Here is a tiny trained network, its code and every weight. The questions are about switching its units off for an input and a class, where a switched-off unit gives its printed mean instead of its output.

import numpy as np


def w(rows, s, z=0):
    codes = np.array(rows[::2]) - 128.0
    scale = np.full(codes.shape[1], s)
    scale[-1] = z or s
    return codes * scale


def f(y):
    return y / 2 * (1 + np.tanh(0.7978845608 * (y + 0.044715 * y**3)))


def log_softmax(a):
    a = a - a.max(-1, keepdims=True)
    return a - np.log(np.exp(a).sum(-1, keepdims=True))


def net(x, mask):
    res = np.array(x, float).reshape(1, 6) / 4 @ E
    y = f(res @ A[0][:, :-1].T + A[0][:, -1])
    res = res + np.where(mask, y, B[0][:, -1]) @ B[0][:, :-1]
    return log_softmax(res[-1] @ U[:, :-1].T + U[:, -1])


A, B = {}, {}
E = w([
[136,132,89,81,154,7,102,133],'x0',
[189,188,149,79,124,173,133,48],'x1',
[117,114,88,156,196,129,178,124],'x2',
[185,218,99,141,138,148,177,197],'x3',
[50,187,191,193,185,124,103,124],'x4',
[120,137,66,115,157,186,122,106],'x5',
],0.011)
A[0] = w([
[142,65,125,107,89,147,170,66,153],'n1',
[79,194,110,211,212,188,144,99,117],'n2',
[82,156,164,159,235,175,157,93,167],'n3',
[205,228,197,136,118,159,154,153,114],'n4',
[112,200,168,123,106,178,61,185,121],'n5',
[107,81,221,131,114,107,91,99,160],'n6',
[111,115,127,38,155,34,12,90,130],'n7',
[130,103,2,99,80,196,141,136,148],'n8',
[173,214,128,192,136,163,203,77,239],'n9',
[59,77,236,165,89,156,92,134,196],'n10',
[122,67,157,114,162,56,210,205,117],'n11',
[97,113,157,169,150,88,149,185,114],'n12',
[86,127,171,171,185,157,110,80,253],'n13',
[64,97,158,167,65,82,118,144,234],'n14',
[111,172,146,185,218,150,185,75,182],'n15',
[103,134,38,217,141,91,156,193,165],'n16',
[167,69,93,105,109,181,163,146,113],'n17',
[100,80,200,144,140,157,103,107,146],'n18',
[172,72,93,45,109,87,130,110,243],'n19',
[173,40,40,96,87,165,114,192,185],'n20',
[112,80,244,168,106,126,47,73,104],'n21',
[207,82,94,90,67,185,154,63,158],'n22',
[116,96,67,157,129,104,181,242,161],'n23',
[188,200,158,78,110,205,169,175,179],'n24',
[161,239,213,133,75,147,158,121,184],'n25',
],0.008,0.0029)
B[0] = w([
[128,113,116,154,69,159,112,77,185],'n1',
[64,108,219,98,199,171,188,57,253],'n2',
[20,136,173,75,168,138,147,91,238],'n3',
[213,249,188,98,96,122,140,190,237],'n4',
[135,181,196,160,106,203,102,155,182],'n5',
[70,110,72,99,37,129,13,183,189],'n6',
[132,183,77,118,140,34,37,78,226],'n7',
[163,94,35,120,173,184,183,107,224],'n8',
[171,160,167,35,180,151,152,122,254],'n9',
[32,98,92,137,43,250,61,216,227],'n10',
[137,68,214,194,156,41,91,179,216],'n11',
[120,92,213,149,88,136,113,156,191],'n12',
[9,120,134,56,119,160,127,102,217],'n13',
[83,88,157,177,74,130,57,142,210],'n14',
[73,130,180,67,157,114,156,84,237],'n15',
[110,91,143,130,207,101,134,206,241],'n16',
[164,104,117,157,116,184,187,105,195],'n17',
[91,84,103,89,106,202,92,159,180],'n18',
[183,108,89,184,105,86,126,37,235],'n19',
[173,80,69,184,174,147,193,96,249],'n20',
[75,111,31,68,46,164,50,185,209],'n21',
[172,144,121,128,61,160,168,27,242],'n22',
[164,47,135,183,197,112,142,215,241],'n23',
[202,188,136,122,151,171,173,151,252],'n24',
[183,253,138,91,100,158,83,191,241],'n25',
],0.0073,0.0085)
U = w([
[74,128,180,77,170,153,168,71,152],'0',
[149,84,61,139,187,129,172,164,6],'1',
[150,176,171,196,95,177,115,152,108],'2',
[181,95,91,147,90,169,180,54,210],'3',
[87,97,100,109,42,165,69,150,106],'4',
[143,68,187,199,143,64,122,169,139],'5',
[194,214,154,65,125,140,148,147,143],'6',
[156,166,91,110,111,5,65,56,133],'7',
],0.011,0.0015)

Each question gives the input, the list of numbers given to net, and the class t.
The units are the neurons (one row each of A and B). Each row of codes is followed by its name. A weight is (code - 128) times the scale printed after its matrix; where a second scale follows, it is the last column's (A, B and U).
mask holds one flag per neuron, in row order. A switched-off neuron (its flag False) gives its mean, the last column of its row in B, instead of its output. The means were averaged over made-up inputs and are rounded, as every weight is.
A unit's drop is (log p(t) with every unit on - log p(t) with that unit switched off) / (log p(t) with every unit on - log p(t) with every unit switched off).
The circuit of an input: a set's keep is (log p(t) with only the set's units on - log p(t) with every unit switched off) / (log p(t) with every unit on - log p(t) with every unit switched off). Starting from the 12 units with the biggest drops (on a tie, the unit counted first), units are removed one at a time, each time the one whose removal leaves the highest keep (on an exact tie, the one counted first), for as long as the keep stays at least 0.8.
circuit, biggest first: the units of the circuit, biggest drop first
k most important neurons: the k neurons with the biggest drops, biggest first
drop of u: that unit's drop, to one decimal
input [-1,-6,2,-3,-6,0], class 1: circuit, biggest first	(n20)
input [5,-3,-8,5,5,-3], class 2: circuit, biggest first	(n5; n9)
input [8,4,-5,7,-7,2], class 3: circuit, biggest first	(n19; n20)
input [-1,3,2,4,7,-5], class 6: 2 most important neurons	(n25; n4)
input [-1,1,6,7,-8,0], class 3: 2 most important neurons	(n22; n17)
input [7,-3,0,7,5,8], class 0: 3 most important neurons	(n2; n20; n15)
input [-1,-4,0,1,-8,-8], class 5: 2 most important neurons	(n11; n23)
input [7,-1,1,1,-3,5], class 7: 3 most important neurons	(n7; n19; n10)
input [4,-8,8,-8,3,3], class 5: 3 most important neurons	(n11; n16; n23)
input [6,0,5,6,5,-1], class 0: 2 most important neurons	(n2; n15)
input [3,3,0,-8,-1,7], class 7: drop of n7	0.3
input [7,3,-8,1,-5,4], class 7: drop of n7	1.1
input [1,3,5,3,-5,-5], class 3: drop of n19	0.1
input [-5,-2,2,4,6,4], class 0: drop of n19	0.0
input [6,-5,0,-3,3,6], class 7: most important neuron	(n7)
